Below is a small trained network, with its code and all its weights. Each question gives an input and a class and asks what happens when units are switched off, that is, made to give their printed mean instead of their output.

import numpy as np


def w(rows, s, z=0):
    codes = np.array(rows[::2]) - 128.0
    scale = np.full(codes.shape[1], s)
    scale[-1] = z or s
    return codes * scale


def norm(h):
    return h / np.sqrt((h * h).mean(-1, keepdims=True) + 1e-5)


def f(y):
    return np.maximum(y, 0)


def log_softmax(a):
    a = a - a.max(-1, keepdims=True)
    return a - np.log(np.exp(a).sum(-1, keepdims=True))


def net(x, mask):
    res = np.array(x, float).reshape(1, 6) / 4 @ E
    u = 0
    for l in range(2):
        y = f(norm(res) @ A[l][:, :-1].T + A[l][:, -1])
        res = res + np.where(mask[u : u + 15], y, B[l][:, -1]) @ B[l][:, :-1]
        u += 15
    return log_softmax(norm(res)[-1] @ U[:, :-1].T + U[:, -1])


A, B = {}, {}
E = w([
[7,129,165,88],'x0',
[113,27,70,121],'x1',
[128,128,128,128],'x2',
[68,159,76,248],'x3',
[128,125,133,131],'x4',
[128,130,125,127],'x5',
],0.015)
A[0] = w([
[115,31,80,124,150],'0.n1',
[3,122,172,103,24],'0.n2',
[209,140,78,181,142],'0.n3',
[70,103,140,104,52],'0.n4',
[157,87,173,153,76],'0.n5',
[137,112,159,54,137],'0.n6',
[119,142,90,234,98],'0.n7',
[56,116,180,22,115],'0.n8',
[95,117,130,123,66],'0.n9',
[77,143,98,206,41],'0.n10',
[215,131,93,145,148],'0.n11',
[86,126,161,97,164],'0.n12',
[137,88,125,84,3],'0.n13',
[181,99,171,40,174],'0.n14',
[109,11,69,122,165],'0.n15',
],0.028,0.0071)
B[0] = w([
[118,19,140,149,224],'0.n1',
[208,163,16,143,220],'0.n2',
[30,133,198,156,232],'0.n3',
[7,187,80,106,170],'0.n4',
[110,163,98,124,143],'0.n5',
[72,122,198,144,205],'0.n6',
[85,119,228,167,234],'0.n7',
[33,110,240,117,238],'0.n8',
[86,143,98,112,146],'0.n9',
[195,164,32,148,209],'0.n10',
[208,151,47,150,221],'0.n11',
[148,77,174,27,186],'0.n12',
[18,164,51,71,157],'0.n13',
[190,172,4,115,248],'0.n14',
[115,3,135,161,247],'0.n15',
],0.044,0.016)
A[1] = w([
[150,217,157,131,97],'1.n1',
[142,78,118,103,34],'1.n2',
[96,112,102,145,95],'1.n3',
[110,202,93,123,114],'1.n4',
[159,88,25,175,46],'1.n5',
[178,230,115,105,63],'1.n6',
[185,197,77,145,89],'1.n7',
[160,4,97,106,2],'1.n8',
[125,102,47,61,110],'1.n9',
[134,133,155,108,95],'1.n10',
[130,134,83,186,88],'1.n11',
[75,129,68,165,117],'1.n12',
[145,239,143,80,116],'1.n13',
[147,226,180,123,80],'1.n14',
[99,225,114,143,116],'1.n15',
],0.031,0.0087)
B[1] = w([
[127,193,88,140,180],'1.n1',
[138,186,142,117,152],'1.n2',
[152,112,116,135,175],'1.n3',
[179,93,179,152,202],'1.n4',
[94,139,33,150,249],'1.n5',
[206,208,152,143,200],'1.n6',
[162,105,208,87,226],'1.n7',
[160,254,162,94,222],'1.n8',
[133,118,69,196,228],'1.n9',
[135,95,141,116,136],'1.n10',
[130,68,114,66,207],'1.n11',
[172,91,102,114,231],'1.n12',
[182,101,214,108,198],'1.n13',
[70,140,49,131,175],'1.n14',
[148,194,175,114,220],'1.n15',
],0.081,0.015)
U = w([
[209,177,157,111,206],'0',
[138,108,29,146,223],'1',
[91,131,218,53,94],'2',
[5,76,97,82,2],'3',
[73,218,149,172,61],'4',
[95,70,167,194,149],'5',
],0.035,0.0046)

Each question gives the input, the list of numbers given to net, and the class t.
The units are the neurons (one row each of A and B). Each row of codes is followed by its name. A weight is (code - 128) times the scale printed after its matrix; where a second scale follows, it is the last column's (A, B and U).
mask holds one flag per neuron, layer by layer. A switched-off neuron (its flag False) gives its mean, the last column of its row in B, instead of its output. The means were averaged over made-up inputs and are rounded, as every weight is.
A unit's drop is (log p(t) with every unit on - log p(t) with that unit switched off) / (log p(t) with every unit on - log p(t) with every unit switched off).
The circuit of an input: a set's keep is (log p(t) with only the set's units on - log p(t) with every unit switched off) / (log p(t) with every unit on - log p(t) with every unit switched off). Starting from the 12 units with the biggest drops (on a tie, the unit counted first), units are removed one at a time, each time the one whose removal leaves the highest keep (on an exact tie, the one counted first), for as long as the keep stays at least 0.8.
circuit, biggest first: the units of the circuit, biggest drop first
top k neurons: the k neurons with the biggest drops, biggest first
k most important neurons of layer l: the k neurons of layer l with the biggest drops, biggest first
input [0,4,-8,6,5,7], class 5: top 2 neurons	[0.n7 0.n14]
input [-1,-5,4,2,7,1], class 4: 3 most important neurons of layer 0	[0.n15 0.n14 0.n1]
input [-2,7,-6,1,7,1], class 5: circuit, biggest first	[0.n15]
input [-7,8,4,8,8,1], class 5: top 4 neurons	[0.n7 0.n14 0.n3 0.n2]
input [-1,5,7,5,-3,8], class 5: top 3 neurons	[0.n7 0.n14 0.n2]
input [2,5,2,-6,7,-8], class 3: top 3 neurons	[0.n8 0.n13 0.n6]
input [3,2,-7,-8,2,-4], class 3: top 2 neurons	[0.n8 0.n6]
input [-5,-5,-8,8,-6,1], class 4: top 3 neurons	[0.n7 0.n15 0.n14]
input [8,6,1,1,6,-1], class 1: 3 most important neurons of layer 0	[0.n2 0.n7 0.n3]
input [-2,-1,4,3,-5,-4], class 4: 3 most important neurons of layer 0	[0.n7 0.n15 0.n1]
input [0,-5,8,1,2,7], class 4: top 2 neurons	[0.n14 0.n2]
input [-7,0,-7,2,-6,3], class 4: 4 most important neurons of layer 0	[0.n3 0.n15 0.n1 0.n14]
input [0,-4,0,6,-2,2], class 4: 3 most important neurons of layer 0	[0.n15 0.n7 0.n14]
input [-1,7,8,1,7,-8], class 5: top 3 neurons	[0.n15 0.n1 0.n14]
input [5,-7,-4,0,1,5], class 2: top 4 neurons	[0.n8 0.n14 0.n11 0.n10]
input [4,-1,-3,-7,3,-1], class 2: circuit, biggest first	[0.n8]
input [-8,-2,6,1,-6,-7], class 4: top 2 neurons	[0.n15 0.n3]
input [-8,7,6,3,3,3], class 5: 3 most important neurons of layer 0	[0.n3 0.n14 0.n2]
input [2,-8,3,-8,5,3], class 2: 3 most important neurons of layer 0	[0.n8 0.n2 0.n6]
input [-6,-3,2,8,4,1], class 4: circuit, biggest first	[0.n3]
input [5,5,-7,-3,7,-6], class 3: 2 most important neurons of layer 0	[0.n8 0.n4]
input [-3,-3,2,2,0,-8], class 4: 3 most important neurons of layer 0	[0.n15 0.n1 0.n14]
input [-6,2,-6,1,-2,-2], class 5: top 3 neurons	[0.n3 0.n14 0.n2]
